Below is a small trained network, with its code and all its weights. Each question gives an input and a class and asks what happens when units are switched off, that is, made to give their printed mean instead of their output.

import numpy as np


def w(rows, s, z=0):
    codes = np.array(rows[::2]) - 128.0
    scale = np.full(codes.shape[1], s)
    scale[-1] = z or s
    return codes * scale


def norm(h):
    return h / np.sqrt((h * h).mean(-1, keepdims=True) + 1e-5)


def f(y):
    return np.maximum(y, 0)


def log_softmax(a):
    a = a - a.max(-1, keepdims=True)
    return a - np.log(np.exp(a).sum(-1, keepdims=True))


def net(x, mask):
    res = np.array(x, float).reshape(1, 4) / 4 @ E
    u = 0
    for l in range(2):
        y = f(norm(res) @ A[l][:, :-1].T + A[l][:, -1])
        res = res + np.where(mask[u : u + 5], y, B[l][:, -1]) @ B[l][:, :-1]
        u += 5
    return log_softmax(norm(res)[-1] @ U[:, :-1].T + U[:, -1])


A, B = {}, {}
E = w([
[179,120,243,32],'x0',
[34,201,212,206],'x1',
[254,155,89,239],'x2',
[196,29,171,168],'x3',
],0.0058)
A[0] = w([
[42,184,187,154,218],'0.n0',
[212,167,82,47,104],'0.n1',
[183,250,132,131,251],'0.n2',
[106,133,231,88,240],'0.n3',
[139,152,211,118,4],'0.n4',
],0.012,0.0029)
B[0] = w([
[47,92,192,154,255],'0.n0',
[122,189,93,112,214],'0.n1',
[96,186,2,56,235],'0.n2',
[158,124,208,177,241],'0.n3',
[134,179,126,35,168],'0.n4',
],0.0097,0.0069)
A[1] = w([
[140,108,85,157,69],'1.n0',
[189,78,214,84,50],'1.n1',
[196,143,87,237,65],'1.n2',
[255,103,146,176,215],'1.n3',
[83,97,12,78,253],'1.n4',
],0.0086,0.0056)
B[1] = w([
[179,200,173,181,136],'1.n0',
[211,186,81,89,154],'1.n1',
[96,144,58,250,152],'1.n2',
[146,229,123,175,181],'1.n3',
[144,31,136,133,254],'1.n4',
],0.013,0.0087)
U = w([
[27,112,251,149,179],'0',
[131,184,221,52,122],'1',
[225,222,143,107,126],'2',
[146,21,140,74,167],'3',
[146,68,126,126,2],'4',
[29,72,83,195,124],'5',
[158,139,35,63,154],'6',
[162,144,62,253,120],'7',
],0.019,0.0074)

Each question gives the input, the list of numbers given to net, and the class t.
The units are the neurons (one row each of A and B). Each row of codes is followed by its name. A weight is (code - 128) times the scale printed after its matrix; where a second scale follows, it is the last column's (A, B and U).
mask holds one flag per neuron, layer by layer. A switched-off neuron (its flag False) gives its mean, the last column of its row in B, instead of its output. The means were averaged over made-up inputs and are rounded, as every weight is.
A unit's drop is (log p(t) with every unit on - log p(t) with that unit switched off) / (log p(t) with every unit on - log p(t) with every unit switched off).
The circuit of an input: a set's keep is (log p(t) with only the set's units on - log p(t) with every unit switched off) / (log p(t) with every unit on - log p(t) with every unit switched off). Starting from all 10 units, units are removed one at a time, each time the one whose removal leaves the highest keep (on an exact tie, the one counted first), for as long as the keep stays at least 0.8.
circuit, biggest first: the units of the circuit, biggest drop first
unit that matters most: the unit with the biggest drop
top k neurons in layer l: the k neurons of layer l with the biggest drops, biggest first
drop when u is switched off: that unit's drop, to one decimal
input [-6,-4,-5,-2], class 3: unit that matters most	1.n4
input [-5,8,6,3], class 5: circuit, biggest first	0.n3, 1.n3, 0.n0
input [5,3,-6,8], class 1: circuit, biggest first	1.n1, 1.n4
input [3,5,4,2], class 1: top 2 neurons in layer 1	1.n4, 1.n2
input [-2,4,3,-6], class 5: circuit, biggest first	0.n2, 0.n0, 1.n4
input [0,6,4,3], class 0: top 2 neurons in layer 0	0.n0, 0.n1
input [2,-3,3,-1], class 6: top 2 neurons in layer 0	0.n1, 0.n0
input [-6,-4,3,-8], class 6: top 3 neurons in layer 0	0.n0, 0.n2, 0.n3
input [3,-6,-4,-5], class 3: top 3 neurons in layer 0	0.n2, 0.n4, 0.n0
input [2,8,7,2], class 0: top 2 neurons in layer 1	1.n1, 1.n3
input [-2,-8,-3,-7], class 3: top 2 neurons in layer 0	0.n2, 0.n4
input [-1,5,4,-6], class 5: top 2 neurons in layer 0	0.n2, 0.n0
input [5,-5,-8,4], class 2: top 2 neurons in layer 1	1.n1, 1.n4
input [5,-7,-4,2], class 2: unit that matters most	0.n2
input [5,-3,6,2], class 6: top 3 neurons in layer 0	0.n3, 0.n2, 0.n1
input [-4,-1,-2,2], class 3: top 2 neurons in layer 0	0.n3, 0.n0
input [-3,-4,5,-5], class 6: drop when 1.n1 is switched off	0.0
input [-1,-5,-3,-5], class 3: drop when 0.n2 is switched off	0.2
input [-8,6,3,1], class 5: drop when 0.n3 is switched off	0.2
input [6,0,6,-1], class 6: unit that matters most	0.n2
